Below are the code and all the weights of a small trained network. Each question names an input and a target symbol and asks about switching units off, where a switched-off unit gives its printed mean instead of its output.

import numpy as np


def w(rows, s, z=0):
    codes = np.array(rows[::2]) - 128.0
    scale = np.full(codes.shape[1], s)
    scale[-1] = z or s
    return codes * scale


def norm(h):
    return h / np.sqrt((h * h).mean(-1, keepdims=True) + 1e-5)


def f(y):
    return np.maximum(y, 0)


def softmax(a):
    e = np.exp(a - a.max(-1, keepdims=True))
    return e / e.sum(-1, keepdims=True)


def log_softmax(a):
    a = a - a.max(-1, keepdims=True)
    return a - np.log(np.exp(a).sum(-1, keepdims=True))


def net(x, mask):
    ids = ['αβγδζθλμξστω'.index(c) for c in x.split()]
    T = len(ids)
    res = E[ids] + P[:T]
    u = 0
    for l in range(3):
        q, k, v = (norm(res) @ M[l].T for M in (Q, K, V))
        z = softmax(np.where(np.tri(T) > 0, q @ k.T / 3**0.5, -1e9)) @ v
        res = res + np.where(mask[u], z, O[l][:, -1]) @ O[l][:, :-1]
        u += 1
        y = f(norm(res) @ A[l][:, :-1].T + A[l][:, -1])
        res = res + np.where(mask[u : u + 4], y, B[l][:, -1]) @ B[l][:, :-1]
        u += 4
    return log_softmax(norm(res)[-1] @ U[:, :-1].T + U[:, -1])


Q, K, V, O, A, B = {}, {}, {}, {}, {}, {}
E = w([
[136,38,101,121],'α',
[105,229,174,123],'β',
[99,175,152,161],'γ',
[91,89,127,139],'δ',
[147,156,179,39],'ζ',
[138,104,166,85],'θ',
[110,136,175,130],'λ',
[249,124,87,198],'μ',
[150,196,130,92],'ξ',
[119,2,89,121],'σ',
[123,123,117,135],'τ',
[129,141,92,110],'ω',
],0.021)
P = w([
[56,68,217,10],'0',
[185,151,89,215],'1',
[191,129,169,148],'2',
[64,93,125,138],'3',
[148,78,117,254],'4',
[180,127,160,156],'5',
],0.0099)
Q[0] = w([
[197,129,133,50],'L0H0',
[185,72,100,44],'L0H0',
[95,2,154,140],'L0H0',
],0.011)
K[0] = w([
[207,116,145,80],'L0H0',
[128,77,83,38],'L0H0',
[107,7,147,163],'L0H0',
],0.011)
V[0] = w([
[211,187,77,103],'L0H0',
[140,198,2,181],'L0H0',
[100,187,195,81],'L0H0',
],0.0073)
O[0] = w([
[94,43,91,225,5],'L0H0',
[11,1,255,60,58],'L0H0',
[58,186,224,134,196],'L0H0',
],0.0071,0.0024)
A[0] = w([
[68,152,171,71,183],'L0N0',
[168,153,102,223,224],'L0N1',
[137,136,152,7,204],'L0N2',
[60,129,94,171,255],'L0N3',
],0.013,0.0038)
B[0] = w([
[169,186,159,133,250],'L0N0',
[100,116,144,90,254],'L0N1',
[149,247,70,140,201],'L0N2',
[106,193,132,179,233],'L0N3',
],0.013,0.0067)
Q[1] = w([
[16,203,91,178],'L1H0',
[224,167,254,15],'L1H0',
[9,121,73,156],'L1H0',
],0.0047)
K[1] = w([
[77,56,1,200],'L1H0',
[174,207,49,55],'L1H0',
[21,83,85,137],'L1H0',
],0.0061)
V[1] = w([
[220,182,225,128],'L1H0',
[190,59,254,8],'L1H0',
[56,77,159,41],'L1H0',
],0.0052)
O[1] = w([
[157,191,84,156,231],'L1H0',
[167,209,100,80,1],'L1H0',
[3,172,128,167,23],'L1H0',
],0.0067,0.0034)
A[1] = w([
[86,101,106,177,150],'L1N0',
[144,46,5,197,146],'L1N1',
[164,128,40,242,3],'L1N2',
[208,87,61,142,192],'L1N3',
],0.012,0.0029)
B[1] = w([
[132,175,2,196,209],'L1N0',
[146,221,115,227,254],'L1N1',
[159,142,163,96,186],'L1N2',
[72,174,95,20,234],'L1N3',
],0.0067,0.0037)
Q[2] = w([
[106,60,35,195],'L2H0',
[27,3,89,169],'L2H0',
[184,48,127,62],'L2H0',
],0.0047)
K[2] = w([
[149,58,39,100],'L2H0',
[163,48,109,150],'L2H0',
[195,71,145,2],'L2H0',
],0.0082)
V[2] = w([
[104,22,104,133],'L2H0',
[253,239,28,108],'L2H0',
[174,134,127,69],'L2H0',
],0.0067)
O[2] = w([
[103,254,170,144,1],'L2H0',
[90,106,163,98,246],'L2H0',
[130,205,96,206,115],'L2H0',
],0.0095,0.0077)
A[2] = w([
[118,101,127,207,1],'L2N0',
[153,121,152,127,131],'L2N1',
[106,190,5,154,165],'L2N2',
[108,94,130,159,138],'L2N3',
],0.018,0.0044)
B[2] = w([
[101,93,176,17,172],'L2N0',
[179,39,182,155,151],'L2N1',
[119,156,152,193,254],'L2N2',
[151,117,11,95,163],'L2N3',
],0.011,0.01)
U = w([
[99,238,82,144,173],'α',
[76,103,223,229,109],'β',
[14,132,188,65,87],'γ',
[56,55,63,152,156],'δ',
[158,119,105,78,4],'ζ',
[110,132,54,9,17],'θ',
[164,20,98,137,94],'λ',
[168,87,60,162,44],'μ',
[105,75,113,70,104],'ξ',
[155,72,128,174,120],'σ',
[124,67,125,150,122],'τ',
[85,95,65,171,168],'ω',
],0.012,0.0026)

Each question gives the input, a string of symbols that net reads in full, and the target symbol t.
The units are the heads (3 rows each of Q, K, V and O) and the neurons (one row each of A and B). Each row of codes is followed by its name. A weight is (code - 128) times the scale printed after its matrix; where a second scale follows, it is the last column's (O, A, B and U).
mask holds one flag per unit, layer by layer, with each layer's heads first. A switched-off unit (its flag False) gives its mean, the last column of its rows in O or B, instead of its output. The means were averaged over made-up inputs and are rounded, as every weight is.
A unit's drop is (log p(t) with every unit on - log p(t) with that unit switched off) / (log p(t) with every unit on - log p(t) with every unit switched off).
The circuit of an input: a set's keep is (log p(t) with only the set's units on - log p(t) with every unit switched off) / (log p(t) with every unit on - log p(t) with every unit switched off). Starting from the 12 units with the biggest drops (on a tie, the unit counted first), units are removed one at a time, each time the one whose removal leaves the highest keep (on an exact tie, the one counted first), for as long as the keep stays at least 0.8.
circuit, biggest first: the units of the circuit, biggest drop first
top k neurons: the k neurons with the biggest drops, biggest first
top k neurons in layer l: the k neurons of layer l with the biggest drops, biggest first
drop when u is switched off: that unit's drop, to one decimal
input λ ω μ ζ, target α: circuit, biggest first	(L0N2)
input β β γ μ, target β: top 2 neurons	(L1N1 L0N0)
input δ δ ω δ δ, target δ: top 3 neurons	(L0N0 L2N3 L1N0)
input γ α ξ γ ξ ω, target δ: circuit, biggest first	(L0H0 L0N0)
input γ δ γ μ, target α: top 3 neurons in layer 2	(L2N2 L2N1 L2N3)
input α σ γ ω θ, target θ: circuit, biggest first	(L0H0 L1N3 L0N0)
input σ γ δ μ, target α: top 3 neurons in layer 1	(L1N3 L1N1 L1N2)
input ω ω β λ, target α: top 2 neurons	(L0N2 L2N0)
input γ τ μ, target λ: circuit, biggest first	(L0N2 L0H0 L2N2)
input ω δ ξ ξ γ, target γ: top 2 neurons	(L2N0 L0N3)
input δ γ δ θ, target α: top 2 neurons	(L0N2 L2N2)
input δ γ γ α, target α: top 2 neurons	(L1N1 L1N3)
input γ β μ, target λ: top 2 neurons in layer 0	(L0N2 L0N1)
input σ δ γ γ γ ω, target δ: circuit, biggest first	(L0H0)
input γ ω α δ δ, target δ: top 2 neurons	(L0N0 L0N1)
input α ω ξ ω, target β: top 2 neurons in layer 2	(L2N2 L2N3)
input γ δ γ ζ, target α: drop when L0N2 is switched off	0.7
input γ σ γ θ λ, target λ: drop when L1N0 is switched off	0.0
input ζ γ δ, target θ: drop when L0N0 is switched off	0.1
input μ λ δ σ, target α: top neuron	(L1N3)
